Below is a small trained network, with its code and all its weights. Each question gives an input and a class and asks what happens when units are switched off, that is, made to give their printed mean instead of their output.

import numpy as np


def w(rows, s, z=0):
    codes = np.array(rows[::2]) - 128.0
    scale = np.full(codes.shape[1], s)
    scale[-1] = z or s
    return codes * scale


def norm(h):
    return h / np.sqrt((h * h).mean(-1, keepdims=True) + 1e-5)


def f(y):
    return y / 2 * (1 + np.tanh(0.7978845608 * (y + 0.044715 * y**3)))


def log_softmax(a):
    a = a - a.max(-1, keepdims=True)
    return a - np.log(np.exp(a).sum(-1, keepdims=True))


def net(x, mask):
    res = np.array(x, float).reshape(1, 7) / 4 @ E
    u = 0
    for l in range(4):
        y = f(norm(res) @ A[l][:, :-1].T + A[l][:, -1])
        res = res + np.where(mask[u : u + 7], y, B[l][:, -1]) @ B[l][:, :-1]
        u += 7
    return log_softmax(norm(res)[-1] @ U[:, :-1].T + U[:, -1])


A, B = {}, {}
E = w([
[138,192,109,3,147],'x0',
[126,125,126,121,127],'x1',
[129,126,122,128,132],'x2',
[121,48,111,65,6],'x3',
[131,126,130,129,128],'x4',
[129,132,127,127,128],'x5',
[209,118,184,127,123],'x6',
],0.0006)
A[0] = w([
[161,130,200,134,129,224],'L0N1',
[111,54,134,79,45,237],'L0N2',
[181,204,51,35,124,110],'L0N3',
[159,52,107,254,100,205],'L0N4',
[107,153,166,153,185,255],'L0N5',
[69,149,159,130,117,88],'L0N6',
[162,136,102,127,116,87],'L0N7',
],0.0023,0.0011)
B[0] = w([
[98,137,61,88,146,191],'L0N1',
[142,249,99,154,182,252],'L0N2',
[22,93,233,105,157,171],'L0N3',
[50,178,215,10,161,228],'L0N4',
[136,184,75,63,90,200],'L0N5',
[183,77,91,124,143,108],'L0N6',
[112,99,155,151,127,113],'L0N7',
],0.0016,0.0012)
A[1] = w([
[134,13,92,91,24,142],'L1N1',
[106,185,132,85,137,195],'L1N2',
[98,209,128,85,128,253],'L1N3',
[130,68,160,250,106,124],'L1N4',
[144,106,126,179,211,141],'L1N5',
[247,136,207,137,109,73],'L1N6',
[251,120,199,148,107,92],'L1N7',
],0.0024,0.00063)
B[1] = w([
[198,222,138,159,156,126],'L1N1',
[152,62,156,181,122,216],'L1N2',
[164,36,155,181,140,253],'L1N3',
[49,178,126,8,149,75],'L1N4',
[190,175,132,110,61,112],'L1N5',
[98,74,47,86,176,133],'L1N6',
[100,89,39,74,184,122],'L1N7',
],0.0017,0.0016)
A[2] = w([
[5,170,78,208,92,2],'L2N1',
[79,165,67,134,109,98],'L2N2',
[128,118,176,74,122,106],'L2N3',
[146,58,136,178,147,166],'L2N4',
[129,129,130,127,128,128],'L2N5',
[19,152,103,228,83,165],'L2N6',
[105,157,90,127,132,163],'L2N7',
],0.0016,0.0002)
B[2] = w([
[213,77,111,8,231,100],'L2N1',
[204,136,160,77,175,35],'L2N2',
[34,128,115,168,167,160],'L2N3',
[130,98,89,191,53,255],'L2N4',
[123,129,125,129,129,129],'L2N5',
[237,55,96,36,208,190],'L2N6',
[203,129,162,89,121,75],'L2N7',
],0.0011,0.0004)
A[3] = w([
[78,174,118,155,163,160],'L3N1',
[201,100,174,77,156,3],'L3N2',
[140,141,101,134,82,179],'L3N3',
[115,150,189,78,147,3],'L3N4',
[139,89,88,142,138,192],'L3N5',
[90,215,115,166,157,183],'L3N6',
[134,186,93,76,7,216],'L3N7',
],0.0019,0.00032)
B[3] = w([
[172,129,147,90,76,85],'L3N1',
[46,132,51,139,117,185],'L3N2',
[131,140,146,171,192,111],'L3N3',
[63,125,132,111,91,49],'L3N4',
[173,110,92,139,144,251],'L3N5',
[171,148,169,85,74,41],'L3N6',
[160,188,181,180,250,91],'L3N7',
],0.0017,0.00021)
U = w([
[206,242,160,152,172,139],'0',
[124,95,134,143,123,162],'1',
[39,144,185,51,108,125],'2',
[124,97,115,151,118,140],'3',
[138,102,34,64,169,110],'4',
[135,112,130,158,99,124],'5',
[130,109,120,155,96,119],'6',
[108,204,37,113,1,2],'7',
],0.008,0.0093)

Each question gives the input, the list of numbers given to net, and the class t.
The units are the neurons (one row each of A and B). Each row of codes is followed by its name. A weight is (code - 128) times the scale printed after its matrix; where a second scale follows, it is the last column's (A, B and U).
mask holds one flag per neuron, layer by layer. A switched-off neuron (its flag False) gives its mean, the last column of its row in B, instead of its output. The means were averaged over made-up inputs and are rounded, as every weight is.
A unit's drop is (log p(t) with every unit on - log p(t) with that unit switched off) / (log p(t) with every unit on - log p(t) with every unit switched off).
The circuit of an input: a set's keep is (log p(t) with only the set's units on - log p(t) with every unit switched off) / (log p(t) with every unit on - log p(t) with every unit switched off). Starting from the 12 units with the biggest drops (on a tie, the unit counted first), units are removed one at a time, each time the one whose removal leaves the highest keep (on an exact tie, the one counted first), for as long as the keep stays at least 0.8.
units of the circuit, in order: the units of the circuit, biggest drop first
unit that matters most: the unit with the biggest drop
k most important neurons: the k neurons with the biggest drops, biggest first
k most important neurons of layer l: the k neurons of layer l with the biggest drops, biggest first
input [-2,7,5,0,8,-7,8], class 4: 3 most important neurons => (L1N7 L1N6 L0N3)
input [-2,3,5,-2,-6,-7,-8], class 4: units of the circuit, in order => (L2N1 L2N6 L0N3)
input [-8,-3,-2,6,-1,1,-5], class 2: 2 most important neurons of layer 0 => (L0N4 L0N5)
input [-3,-6,5,2,3,5,-8], class 4: 3 most important neurons => (L2N6 L2N1 L0N3)
input [7,-8,-5,-3,-2,-8,-3], class 1: 3 most important neurons => (L0N4 L1N3 L0N2)
input [2,-2,2,6,-1,2,-3], class 0: 2 most important neurons => (L0N4 L1N1)
input [-6,3,1,-4,2,-6,-8], class 4: 2 most important neurons => (L2N1 L2N6)
input [-7,-4,-3,-2,7,3,3], class 2: units of the circuit, in order => (L1N4 L0N2 L1N3)
input [-1,2,-2,1,6,5,8], class 4: unit that matters most => L1N7
input [-7,-1,2,5,7,6,8], class 4: 2 most important neurons => (L1N7 L1N6)
input [7,2,-2,-3,-4,-1,8], class 4: units of the circuit, in order => (L0N4 L1N6 L1N7)
input [5,3,-7,-6,7,7,6], class 3: 3 most important neurons => (L0N2 L1N1 L0N4)
input [8,-6,4,-7,0,7,2], class 2: units of the circuit, in order => (L0N3 L0N2)
input [-7,5,-5,1,7,4,2], class 2: units of the circuit, in order => (L1N4)
input [1,2,0,7,3,-3,6], class 0: units of the circuit, in order => (L1N1 L3N7 L1N3)
input [-4,-5,1,3,8,7,-8], class 4: 2 most important neurons => (L2N6 L2N1)
input [3,2,2,-5,-7,5,4], class 5: 2 most important neurons => (L0N2 L0N4)
input [-7,-5,0,-8,-1,0,-8], class 0: 3 most important neurons of layer 1 => (L1N5 L1N6 L1N7)
input [-7,0,3,-3,-5,1,7], class 2: 3 most important neurons => (L1N4 L0N4 L1N3)
input [5,4,2,1,0,7,1], class 6: most important neuron of layer 1 => (L1N4)
